Below are the code and all the weights of a small trained network. Each question names an input and a class and asks about switching units off, where a switched-off unit gives its printed mean instead of its output.

import numpy as np


def w(rows, s, z=0):
    codes = np.array(rows[::2]) - 128.0
    scale = np.full(codes.shape[1], s)
    scale[-1] = z or s
    return codes * scale


def norm(h):
    return h / np.sqrt((h * h).mean(-1, keepdims=True) + 1e-5)


def f(y):
    return np.maximum(y, 0)


def log_softmax(a):
    a = a - a.max(-1, keepdims=True)
    return a - np.log(np.exp(a).sum(-1, keepdims=True))


def net(x, mask):
    res = np.array(x, float).reshape(1, 6) / 4 @ E
    u = 0
    for l in range(2):
        y = f(norm(res) @ A[l][:, :-1].T + A[l][:, -1])
        res = res + np.where(mask[u : u + 7], y, B[l][:, -1]) @ B[l][:, :-1]
        u += 7
    return log_softmax(norm(res)[-1] @ U[:, :-1].T + U[:, -1])


A, B = {}, {}
E = w([
[253,85,87,135,76,169,155,71,236],'x0',
[131,124,129,128,132,129,132,128,125],'x1',
[174,99,213,55,88,78,6,112,80],'x2',
[132,117,126,123,137,130,135,128,122],'x3',
[126,133,128,129,124,126,126,126,131],'x4',
[117,145,66,198,205,43,10,47,99],'x5',
],0.0043)
A[0] = w([
[31,195,187,95,135,108,175,187,20,151],'0.n0',
[178,98,253,67,53,124,124,180,95,78],'0.n1',
[33,166,135,73,153,38,157,185,86,253],'0.n2',
[62,118,106,100,121,198,216,198,162,102],'0.n3',
[186,130,56,135,128,164,181,99,218,30],'0.n4',
[146,126,76,184,180,108,63,110,129,163],'0.n5',
[1,153,114,148,190,101,89,178,15,130],'0.n6',
],0.005,0.0034)
B[0] = w([
[175,66,115,254,89,183,94,117,114,233],'0.n0',
[102,139,74,123,188,173,83,217,158,201],'0.n1',
[165,153,179,163,141,152,131,166,113,244],'0.n2',
[200,204,116,145,62,60,117,44,71,206],'0.n3',
[39,87,177,118,108,149,112,179,97,201],'0.n4',
[77,109,135,136,220,109,129,103,105,214],'0.n5',
[115,170,135,12,128,104,205,111,188,253],'0.n6',
],0.0067,0.0061)
A[1] = w([
[116,56,37,190,142,97,79,98,111,18],'1.n0',
[147,109,121,118,84,156,125,170,125,89],'1.n1',
[103,139,136,187,164,160,173,132,157,138],'1.n2',
[155,109,189,94,130,71,71,75,100,70],'1.n3',
[115,155,57,2,62,126,146,129,156,205],'1.n4',
[111,116,155,125,70,126,161,120,96,3],'1.n5',
[130,114,65,115,106,114,87,97,105,99],'1.n6',
],0.0084,0.0019)
B[1] = w([
[152,55,157,221,27,174,29,185,147,220],'1.n0',
[105,181,126,107,180,153,176,184,104,217],'1.n1',
[89,79,76,110,188,30,39,128,116,252],'1.n2',
[230,140,211,69,41,169,229,78,68,216],'1.n3',
[58,92,80,40,195,42,69,36,217,199],'1.n4',
[73,146,3,184,12,189,189,24,195,177],'1.n5',
[156,33,12,87,57,67,250,138,187,156],'1.n6',
],0.0054,0.0045)
U = w([
[181,217,112,248,65,137,188,105,99,194],'0',
[150,150,171,139,137,206,100,241,96,238],'1',
[56,123,41,120,57,140,188,52,207,63],'2',
[132,105,93,26,162,146,81,154,222,110],'3',
[70,168,104,146,240,36,166,102,116,192],'4',
[176,160,240,64,168,94,135,78,49,1],'5',
[76,27,99,213,140,115,46,110,153,99],'6',
[222,48,154,129,47,118,99,78,124,97],'7',
],0.012,0.0013)

Each question gives the input, the list of numbers given to net, and the class t.
The units are the neurons (one row each of A and B). Each row of codes is followed by its name. A weight is (code - 128) times the scale printed after its matrix; where a second scale follows, it is the last column's (A, B and U).
mask holds one flag per neuron, layer by layer. A switched-off neuron (its flag False) gives its mean, the last column of its row in B, instead of its output. The means were averaged over made-up inputs and are rounded, as every weight is.
A unit's drop is (log p(t) with every unit on - log p(t) with that unit switched off) / (log p(t) with every unit on - log p(t) with every unit switched off).
The circuit of an input: a set's keep is (log p(t) with only the set's units on - log p(t) with every unit switched off) / (log p(t) with every unit on - log p(t) with every unit switched off). Starting from the 12 units with the biggest drops (on a tie, the unit counted first), units are removed one at a time, each time the one whose removal leaves the highest keep (on an exact tie, the one counted first), for as long as the keep stays at least 0.8.
circuit, biggest first: the units of the circuit, biggest drop first
most important unit: the unit with the biggest drop
top k neurons in layer l: the k neurons of layer l with the biggest drops, biggest first
input [-7,2,-7,7,8,-2], class 0: circuit, biggest first	(0.n0 0.n3)
input [8,-4,-4,8,0,3], class 6: most important unit	0.n6
input [8,3,0,7,-6,1], class 6: circuit, biggest first	(0.n6 1.n3)
input [2,-2,3,5,-8,-8], class 3: circuit, biggest first	(0.n1 1.n4)
input [8,-3,3,1,1,-4], class 3: circuit, biggest first	(0.n0 1.n4)
input [1,-7,-1,7,2,-7], class 2: circuit, biggest first	(1.n4 1.n5)
input [-1,2,0,2,5,0], class 0: circuit, biggest first	(0.n0 0.n2)
input [2,-3,5,1,4,-6], class 3: circuit, biggest first	(1.n4 0.n1)
input [-8,-2,-2,-2,6,-6], class 0: circuit, biggest first	(0.n3 0.n0)
input [1,6,3,5,6,6], class 7: circuit, biggest first	(1.n3 1.n0)
input [2,-1,0,-1,-1,-1], class 2: circuit, biggest first	(1.n5 0.n4)
input [4,-2,5,-6,-7,0], class 3: top 3 neurons in layer 0	(0.n1 0.n0 0.n2)
input [-1,8,1,-2,4,8], class 5: top 2 neurons in layer 0	(0.n1 0.n0)
input [-2,3,4,5,4,8], class 5: top neuron in layer 1	(1.n3)
input [-8,3,-8,-6,-1,-8], class 0: top 2 neurons in layer 0	(0.n3 0.n0)
input [4,2,-1,-5,2,2], class 6: top 2 neurons in layer 0	(0.n6 0.n3)
input [2,-7,0,-1,-1,1], class 6: top 2 neurons in layer 0	(0.n3 0.n6)
input [4,8,3,3,-7,8], class 7: top 2 neurons in layer 0	(0.n1 0.n0)
input [1,-2,2,4,7,0], class 3: top 3 neurons in layer 0	(0.n0 0.n2 0.n5)
input [7,-8,1,-1,3,0], class 3: top 2 neurons in layer 0	(0.n0 0.n3)
input [1,-1,6,8,8,0], class 3: circuit, biggest first	(0.n1)
input [4,4,2,0,-6,-4], class 3: top 3 neurons in layer 0	(0.n0 0.n1 0.n2)
input [-8,2,5,0,4,0], class 1: top 4 neurons in layer 0	(0.n0 0.n3 0.n2 0.n1)
